Below are the code and all the weights of a small trained network. Each question names an input and a target symbol and asks about switching units off, where a switched-off unit gives its printed mean instead of its output.

import numpy as np


def w(rows, s, z=0):
    codes = np.array(rows[::2]) - 128.0
    scale = np.full(codes.shape[1], s)
    scale[-1] = z or s
    return codes * scale


def f(y):
    return np.maximum(y, 0)


def softmax(a):
    e = np.exp(a - a.max(-1, keepdims=True))
    return e / e.sum(-1, keepdims=True)


def log_softmax(a):
    a = a - a.max(-1, keepdims=True)
    return a - np.log(np.exp(a).sum(-1, keepdims=True))


def net(x, mask):
    ids = ['βγηθλμτ'.index(c) for c in x.split()]
    T = len(ids)
    res = E[ids] + P[:T]
    r = res
    for j in range(2):
        rows = slice(2 * j, 2 * j + 2)
        q, k, v = (r @ M[0][rows].T for M in (Q, K, V))
        z = softmax(np.where(np.tri(T) > 0, q @ k.T / 2**0.5, -1e9)) @ v
        o = O[0][rows]
        res = res + np.where(mask[j], z, o[:, -1]) @ o[:, :-1]
    y = f(res @ A[0][:, :-1].T + A[0][:, -1])
    res = res + np.where(mask[2:10], y, B[0][:, -1]) @ B[0][:, :-1]
    return log_softmax(res[-1] @ U[:, :-1].T + U[:, -1])


Q, K, V, O, A, B = {}, {}, {}, {}, {}, {}
E = w([
[162,167,81,134,225,42,116],'β',
[217,182,161,120,121,38,134],'γ',
[90,103,69,44,127,105,98],'η',
[6,108,149,53,93,100,180],'θ',
[143,147,59,169,156,76,149],'λ',
[86,202,47,184,120,85,149],'μ',
[231,204,139,142,218,162,171],'τ',
],0.017)
P = w([
[203,42,212,162,184,137,105],'0',
[161,118,184,100,171,136,109],'1',
[166,138,150,47,139,161,142],'2',
[135,181,112,19,125,180,154],'3',
[99,173,102,1,135,187,168],'4',
[77,201,108,7,139,147,163],'5',
],0.0065)
Q[0] = w([
[43,130,10,135,164,90,151],'H1',
[160,113,218,114,85,195,80],'H1',
[102,232,96,76,79,42,169],'H2',
[173,135,253,63,86,188,210],'H2',
],0.0079)
K[0] = w([
[99,87,94,47,121,202,143],'H1',
[175,103,134,253,129,125,126],'H1',
[74,175,73,62,115,225,134],'H2',
[168,186,103,197,158,182,229],'H2',
],0.011)
V[0] = w([
[51,101,156,128,127,178,227],'H1',
[82,69,225,43,92,159,166],'H1',
[150,145,106,235,15,82,101],'H2',
[34,2,55,142,62,139,4],'H2',
],0.0065)
O[0] = w([
[206,116,163,207,118,45,116,217],'H1',
[142,151,107,141,139,99,62,254],'H1',
[135,156,77,167,2,51,207,12],'H2',
[99,172,123,55,71,201,97,136],'H2',
],0.0092,0.0044)
A[0] = w([
[65,175,112,193,2,118,168,21],'N1',
[127,119,101,163,137,75,132,249],'N2',
[93,70,171,167,136,108,85,52],'N3',
[149,131,164,122,174,102,80,184],'N4',
[156,144,109,200,143,95,121,89],'N5',
[105,172,140,101,59,92,155,190],'N6',
[112,172,113,101,87,84,134,131],'N7',
[155,142,173,156,138,92,126,232],'N8',
],0.01,0.0019)
B[0] = w([
[149,255,202,177,157,173,146,217],'N1',
[182,69,151,158,88,78,201,221],'N2',
[71,185,117,97,220,221,123,157],'N3',
[91,178,44,221,112,182,141,255],'N4',
[164,151,137,107,64,77,163,211],'N5',
[166,95,208,167,127,171,67,199],'N6',
[162,91,148,105,201,104,50,201],'N7',
[113,82,84,127,142,136,73,202],'N8',
],0.008,0.0077)
U = w([
[116,137,39,169,60,62,100,77],'β',
[106,51,85,90,65,67,225,253],'γ',
[118,165,174,146,104,172,168,138],'η',
[48,165,128,91,194,182,88,165],'θ',
[113,87,150,120,139,115,118,97],'λ',
[173,49,243,113,170,69,25,98],'μ',
[75,95,100,109,255,61,223,46],'τ',
],0.0065,0.0047)

Each question gives the input, a string of symbols that net reads in full, and the target symbol t.
The units are the heads (2 rows each of Q, K, V and O) and the neurons (one row each of A and B). Each row of codes is followed by its name. A weight is (code - 128) times the scale printed after its matrix; where a second scale follows, it is the last column's (O, A, B and U).
mask holds one flag per unit, heads first, then neurons. A switched-off unit (its flag False) gives its mean, the last column of its rows in O or B, instead of its output. The means were averaged over made-up inputs and are rounded, as every weight is.
A unit's drop is (log p(t) with every unit on - log p(t) with that unit switched off) / (log p(t) with every unit on - log p(t) with every unit switched off).
The circuit of an input: a set's keep is (log p(t) with only the set's units on - log p(t) with every unit switched off) / (log p(t) with every unit on - log p(t) with every unit switched off). Starting from all 10 units, units are removed one at a time, each time the one whose removal leaves the highest keep (on an exact tie, the one counted first), for as long as the keep stays at least 0.8.
circuit, biggest first: the units of the circuit, biggest drop first
most important unit: the unit with the biggest drop
top k neurons: the k neurons with the biggest drops, biggest first
heads that matter: for each layer, one digit per head in row order, 1 if its drop is at least 0.15 and else 0, layers parted by /
drop when u is switched off: that unit's drop, to one decimal
input λ γ μ, target η: most important unit => N1
input μ β γ θ γ, target θ: heads that matter => 11
input β μ β, target τ: circuit, biggest first => [H1, H2]
input θ η θ, target θ: heads that matter => 01
input η μ β μ θ β, target β: top 2 neurons => [N4, N5]
input η γ β μ μ μ, target θ: circuit, biggest first => [H2, H1, N2]
input μ μ λ, target γ: heads that matter => 01
input θ μ η μ μ β, target θ: circuit, biggest first => [H2, N2]
input μ γ μ η μ, target θ: top 2 neurons => [N2, N5]
input η μ β, target θ: circuit, biggest first => [H2, H1]
input μ μ μ μ β μ, target η: top 2 neurons => [N1, N6]
input γ θ θ, target θ: top 2 neurons => [N3, N2]
input μ θ θ β λ, target β: drop when H1 is switched off => 1.4
input μ θ θ μ θ, target μ: drop when N7 is switched off => 0.1
input μ γ τ γ, target τ: drop when N5 is switched off => 0.0
input β γ β β, target τ: most important unit => H2
